Small tables with named rows and columns. After each table, cells are looked up by row and column.

rifunon
         sazilu  favukeb  pusev  vifo  viv  lun  domod  golu  deziruk  vot
zami        593      565    386   129  566  183    603   337      546  642
finikes     382      445    474   379  614  331    791   453      545  406
sud         509      491    462   357  595  410    546   483      546  655
niv         620      594    364   134  541  187    602   334      543  619
radagum     357      440    628   755  608  658    705   635      546  320
bab         578      566    366   140  554  180    647   338      542  584
gofa        416      468    553   423  624  358    745   458      549  407
vur         417      475    682   886  588  808    571   706      547  380
folep       429      442    539   432  635  433    619   506      550  571
vanom       613      598    640   841  520  844    351   686      550  573
darigo      619      580    404   143  564  203    563   339      550  679
mil         421      496    569   628  577  537    728   556      542  305
pemuzu      654      611    377   136  538  204    547   334      547  674
tir         744      671    428   341  491  434    368   444      546  734

finikes, lun: 331
folep, favukeb: 442
mil, sazilu: 421
niv, pusev: 364
gofa, deziruk: 549
gofa, favukeb: 468
finikes, domod: 791
Which row has the largest favukeb? tir

sedog.csv
,vas,nevome,fafer,lidak,vof,zin,zenup,vekapa,pemureg,gubaz
tage,48,39,41,39,37,45,39,48,44,35
defi,3,31,75,83,32,57,83,30,61,51
vabosid,50,57,36,36,61,35,34,34,33,58
pebil,38,39,47,48,40,46,48,43,45,43
tuz,11,37,69,72,36,53,72,30,59,50
tir,12,36,52,68,37,38,68,28,43,49

tage, zenup -> 39
pebil, vof -> 40
defi, lidak -> 83
tage, lidak -> 39
tuz, pemureg -> 59
vabosid, vekapa -> 34
defi, zin -> 57
pebil, gubaz -> 43
tuz, vof -> 36
tir, nevome -> 36
tir, pemureg -> 43
tir, fafer -> 52
Which row has the largest vekapa? tage

dilak:
cols = vomebef, vabezu, fomifo, sug
tizuni: [31.10, 70.53, 82.03, 25.61]
tenal: [38.90, 50.72, 44.46, 49.96]
nibov: [37.85, 51.85, 52.67, 35.98]
vinop: [30.72, 58.94, 63.93, 21.46]

vomebef of vinop = 30.72
vomebef of tenal = 38.90
vabezu of vinop = 58.94
vabezu of tizuni = 70.53
vabezu of nibov = 51.85
sug of vinop = 21.46
fomifo of vinop = 63.93
vomebef of nibov = 37.85
sug of nibov = 35.98
vomebef of tizuni = 31.10
fomifo of tenal = 44.46
sug of tizuni = 25.61
fomifo of nibov = 52.67
vabezu of tenal = 50.72
sug of tenal = 49.96
fomifo of tizuni = 82.03
Which row has the largest vabezu? tizuni

ros:
fields: dad, mubez, bozur, popokog, zivof, mupuzos, pizalog, saza, kisa
mugo: [578, 533, 526, 444, 528, 433, 699, 571, 470]
lizes: [579, 435, 422, 464, 743, 515, 460, 605, 500]
ponipo: [341, 516, 507, 623, 323, 842, 402, 556, 652]
barub: [357, 524, 436, 754, 221, 901, 365, 589, 525]
tanaza: [300, 517, 539, 474, 200, 321, 698, 271, 464]
pulu: [630, 407, 517, 319, 754, 372, 478, 559, 553]
lebogu: [535, 553, 456, 299, 597, 316, 424, 331, 668]

barub, bozur: 436
mugo, dad: 578
lebogu, zivof: 597
ponipo, popokog: 623
lebogu, mupuzos: 316
lebogu, pizalog: 424
lizes, pizalog: 460
lizes, bozur: 422
lebogu, popokog: 299
tanaza, kisa: 464
lebogu, bozur: 456
tanaza, zivof: 200
lizes, mubez: 435

kot:
columns: gileni, zem, lus, bag, vinabi, feg, gaz, duvad, vonep
zako: [42.76, 30.53, -35.56, 2.69, -35.77, 61.06, -2.56, 20.30, -75.46]
vopoki: [39.91, -30.40, -9.35, 73.23, 59.73, 61.07, 20.14, -1.57, 5.39]
zani: [39.88, -14.04, -1.90, 30.40, 29.99, 9.17, 62.92, -85.59, -5.29]
nufid: [-5.09, 6.93, -12.66, -2.73, -24.74, -20.19, 19.26, 12.63, -9.08]

What is the duvad of zani in kot?
-85.59
What is the feg of nufid in kot?
-20.19
What is the zem of zako in kot?
30.53
What is the gileni of nufid in kot?
-5.09
What is the duvad of vopoki in kot?
-1.57
What is the vinabi of vopoki in kot?
59.73
What is the bag of zako in kot?
2.69
What is the vinabi of zako in kot?
-35.77
What is the bag of nufid in kot?
-2.73
What is the gileni of vopoki in kot?
39.91
What is the duvad of zako in kot?
20.30
What is the lus of zani in kot?
-1.90
What is the gileni of zako in kot?
42.76
What is the feg of zako in kot?
61.06
Which row has the largest duvad? zako

peki =
fields: pav, ran, mup, rep, bot, suf, buvuv
mik: [142, 195, 153, 74, 166, 147, 169]
fodeles: [118, 198, 183, 39, 176, 144, 170]
nulum: [110, 137, 130, 173, 174, 93, 153]
filegok: [169, 85, 104, 82, 123, 161, 139]
giku: [199, 152, 68, 108, 124, 165, 157]
sogizot: [150, 176, 99, 78, 100, 163, 164]
kazagi: [97, 164, 168, 61, 189, 147, 160]

What is the buvuv of giku in peki?
157
What is the bot of giku in peki?
124
What is the pav of nulum in peki?
110
What is the ran of giku in peki?
152
What is the mup of fodeles in peki?
183
What is the rep of giku in peki?
108
What is the pav of kazagi in peki?
97
What is the suf of kazagi in peki?
147
What is the rep of kazagi in peki?
61
What is the ran of kazagi in peki?
164
What is the mup of filegok in peki?
104
What is the suf of mik in peki?
147
What is the mup of sogizot in peki?
99
What is the mup of mik in peki?
153
What is the ran of mik in peki?
195
What is the ran of nulum in peki?
137
Which row has the largest rep? nulum

